Below are the code and all the weights of a small trained network. Each question names an input and a class and asks about switching units off, where a switched-off unit gives its printed mean instead of its output.

import numpy as np


def w(rows, s, z=0):
    codes = np.array(rows[::2]) - 128.0
    scale = np.full(codes.shape[1], s)
    scale[-1] = z or s
    return codes * scale


def norm(h):
    return h / np.sqrt((h * h).mean(-1, keepdims=True) + 1e-5)


def f(y):
    return y / 2 * (1 + np.tanh(0.7978845608 * (y + 0.044715 * y**3)))


def log_softmax(a):
    a = a - a.max(-1, keepdims=True)
    return a - np.log(np.exp(a).sum(-1, keepdims=True))


def net(x, mask):
    res = np.array(x, float).reshape(1, 8) / 4 @ E
    u = 0
    for l in range(3):
        y = f(norm(res) @ A[l][:, :-1].T + A[l][:, -1])
        res = res + np.where(mask[u : u + 3], y, B[l][:, -1]) @ B[l][:, :-1]
        u += 3
    return log_softmax(norm(res)[-1] @ U[:, :-1].T + U[:, -1])


A, B = {}, {}
E = w([
[172,183,85,204,215,142,254,196,158,188,99],'x0',
[165,139,115,132,143,129,94,111,111,158,151],'x1',
[113,189,74,195,44,95,80,127,198,139,89],'x2',
[134,124,69,85,155,111,107,108,128,150,118],'x3',
[55,81,120,164,79,95,112,175,26,209,161],'x4',
[188,168,132,109,84,130,102,216,80,85,38],'x5',
[73,96,157,191,246,92,18,156,142,87,81],'x6',
[141,160,116,114,150,112,111,115,104,158,143],'x7',
],0.0057)
A[0] = w([
[108,204,108,221,28,97,77,102,204,170,82,12],'L0N0',
[67,65,179,115,164,68,156,70,254,226,216,5],'L0N1',
[75,68,43,114,136,131,177,152,156,191,94,158],'L0N2',
],0.0054,0.0028)
B[0] = w([
[58,73,148,16,114,85,238,57,143,254,105,255],'L0N0',
[220,178,187,101,76,113,46,254,161,166,53,243],'L0N1',
[62,175,144,149,77,123,175,125,58,81,167,192],'L0N2',
],0.01,0.0024)
A[1] = w([
[44,128,96,153,49,164,135,165,57,161,165,182],'L1N0',
[72,88,136,200,222,58,68,98,166,98,114,109],'L1N1',
[158,213,141,114,165,212,135,9,253,71,104,3],'L1N2',
],0.0051,0.002)
B[1] = w([
[121,147,107,147,152,203,84,147,102,95,110,254],'L1N0',
[141,106,8,178,48,133,222,151,96,182,95,197],'L1N1',
[83,152,140,170,163,231,68,59,59,122,164,208],'L1N2',
],0.012,0.0032)
A[2] = w([
[207,31,119,32,158,170,121,192,92,89,63,151],'L2N0',
[163,6,229,96,242,156,180,152,21,123,173,2],'L2N1',
[108,10,121,100,6,3,28,15,117,2,241,7],'L2N2',
],0.0045,0.0021)
B[2] = w([
[91,165,111,105,78,158,105,142,211,229,111,254],'L2N0',
[74,53,166,31,148,15,175,42,222,109,129,229],'L2N1',
[174,169,85,213,134,79,225,180,138,3,231,232],'L2N2',
],0.0084,0.0025)
U = w([
[32,19,138,40,137,49,197,3,224,211,129,6],'0',
[40,131,172,200,174,211,45,66,50,130,169,94],'1',
[214,194,198,101,86,95,53,231,212,141,61,65],'2',
[174,97,52,175,103,155,168,100,142,140,155,191],'3',
[158,187,94,224,167,86,192,153,168,51,232,63],'4',
[110,119,161,122,129,151,104,111,145,138,130,173],'5',
],0.0072,0.0023)

Each question gives the input, the list of numbers given to net, and the class t.
The units are the neurons (one row each of A and B). Each row of codes is followed by its name. A weight is (code - 128) times the scale printed after its matrix; where a second scale follows, it is the last column's (A, B and U).
mask holds one flag per neuron, layer by layer. A switched-off neuron (its flag False) gives its mean, the last column of its row in B, instead of its output. The means were averaged over made-up inputs and are rounded, as every weight is.
A unit's drop is (log p(t) with every unit on - log p(t) with that unit switched off) / (log p(t) with every unit on - log p(t) with every unit switched off).
The circuit of an input: a set's keep is (log p(t) with only the set's units on - log p(t) with every unit switched off) / (log p(t) with every unit on - log p(t) with every unit switched off). Starting from all 9 units, units are removed one at a time, each time the one whose removal leaves the highest keep (on an exact tie, the one counted first), for as long as the keep stays at least 0.8.
circuit, biggest first: the units of the circuit, biggest drop first
k most important neurons: the k neurons with the biggest drops, biggest first
top k neurons in layer l: the k neurons of layer l with the biggest drops, biggest first
input [5,0,4,7,8,-8,0,0], class 1: circuit, biggest first => (L0N2; L1N0)
input [-1,6,-8,-1,-3,2,-6,-4], class 0: circuit, biggest first => (L2N1)
input [4,-8,-5,0,3,1,4,7], class 0: 3 most important neurons => (L2N1; L2N2; L1N2)
input [6,-2,-4,5,7,0,8,8], class 3: 2 most important neurons => (L1N1; L1N2)
input [8,-3,-2,3,0,-7,-6,3], class 4: 3 most important neurons => (L0N2; L0N0; L2N0)
input [3,7,-5,-1,-3,-6,8,3], class 3: 2 most important neurons => (L1N1; L0N0)
input [-6,7,8,-2,-5,-1,8,-7], class 0: 4 most important neurons => (L0N0; L1N1; L1N0; L0N2)
input [-6,0,-1,3,-5,7,8,3], class 3: circuit, biggest first => (L0N1; L1N1)
input [-3,7,8,6,5,8,-8,5], class 0: 2 most important neurons => (L0N0; L0N1)
input [0,-4,-7,4,-2,-3,8,3], class 3: 3 most important neurons => (L1N1; L0N0; L2N1)
input [6,3,4,-5,1,0,7,-1], class 3: 3 most important neurons => (L1N1; L2N1; L0N1)
input [3,4,-2,-7,7,5,-4,5], class 1: top 2 neurons in layer 0 => (L0N1; L0N0)
input [0,7,2,-5,-5,5,-1,-2], class 1: 2 most important neurons => (L1N2; L0N1)
input [-2,0,-7,0,7,-4,7,8], class 0: 2 most important neurons => (L2N1; L1N2)
input [2,6,3,-4,-8,4,-5,1], class 1: circuit, biggest first => (L1N2)
input [-5,3,-8,-2,5,0,0,-8], class 0: top 2 neurons in layer 2 => (L2N1; L2N0)
input [7,3,-8,2,-4,1,-5,-5], class 0: circuit, biggest first => (L2N1; L1N1)
input [3,-6,-4,4,5,-2,0,5], class 1: 2 most important neurons => (L0N2; L1N0)
input [5,0,-5,-2,-5,1,7,-8], class 3: 3 most important neurons => (L1N1; L0N0; L0N1)
input [1,-8,-3,1,-3,-3,6,-3], class 3: circuit, biggest first => (L1N1)
input [-2,-8,4,7,-4,7,8,0], class 3: circuit, biggest first => (L1N1; L0N1)
input [4,6,4,5,-2,-5,-5,-3], class 2: top 2 neurons in layer 2 => (L2N1; L2N2)
input [1,-6,-8,0,-2,6,7,3], class 0: 2 most important neurons => (L2N1; L0N1)
input [-4,-3,-4,-3,3,6,8,3], class 3: 3 most important neurons => (L1N1; L0N1; L0N0)
input [3,1,-1,-2,7,-5,-5,-7], class 1: top 2 neurons in layer 1 => (L1N0; L1N1)
input [-5,4,1,5,-1,-4,-4,-2], class 4: top 2 neurons in layer 1 => (L1N0; L1N1)
input [-8,-2,-5,-1,3,-1,-6,7], class 4: top neuron in layer 1 => (L1N2)
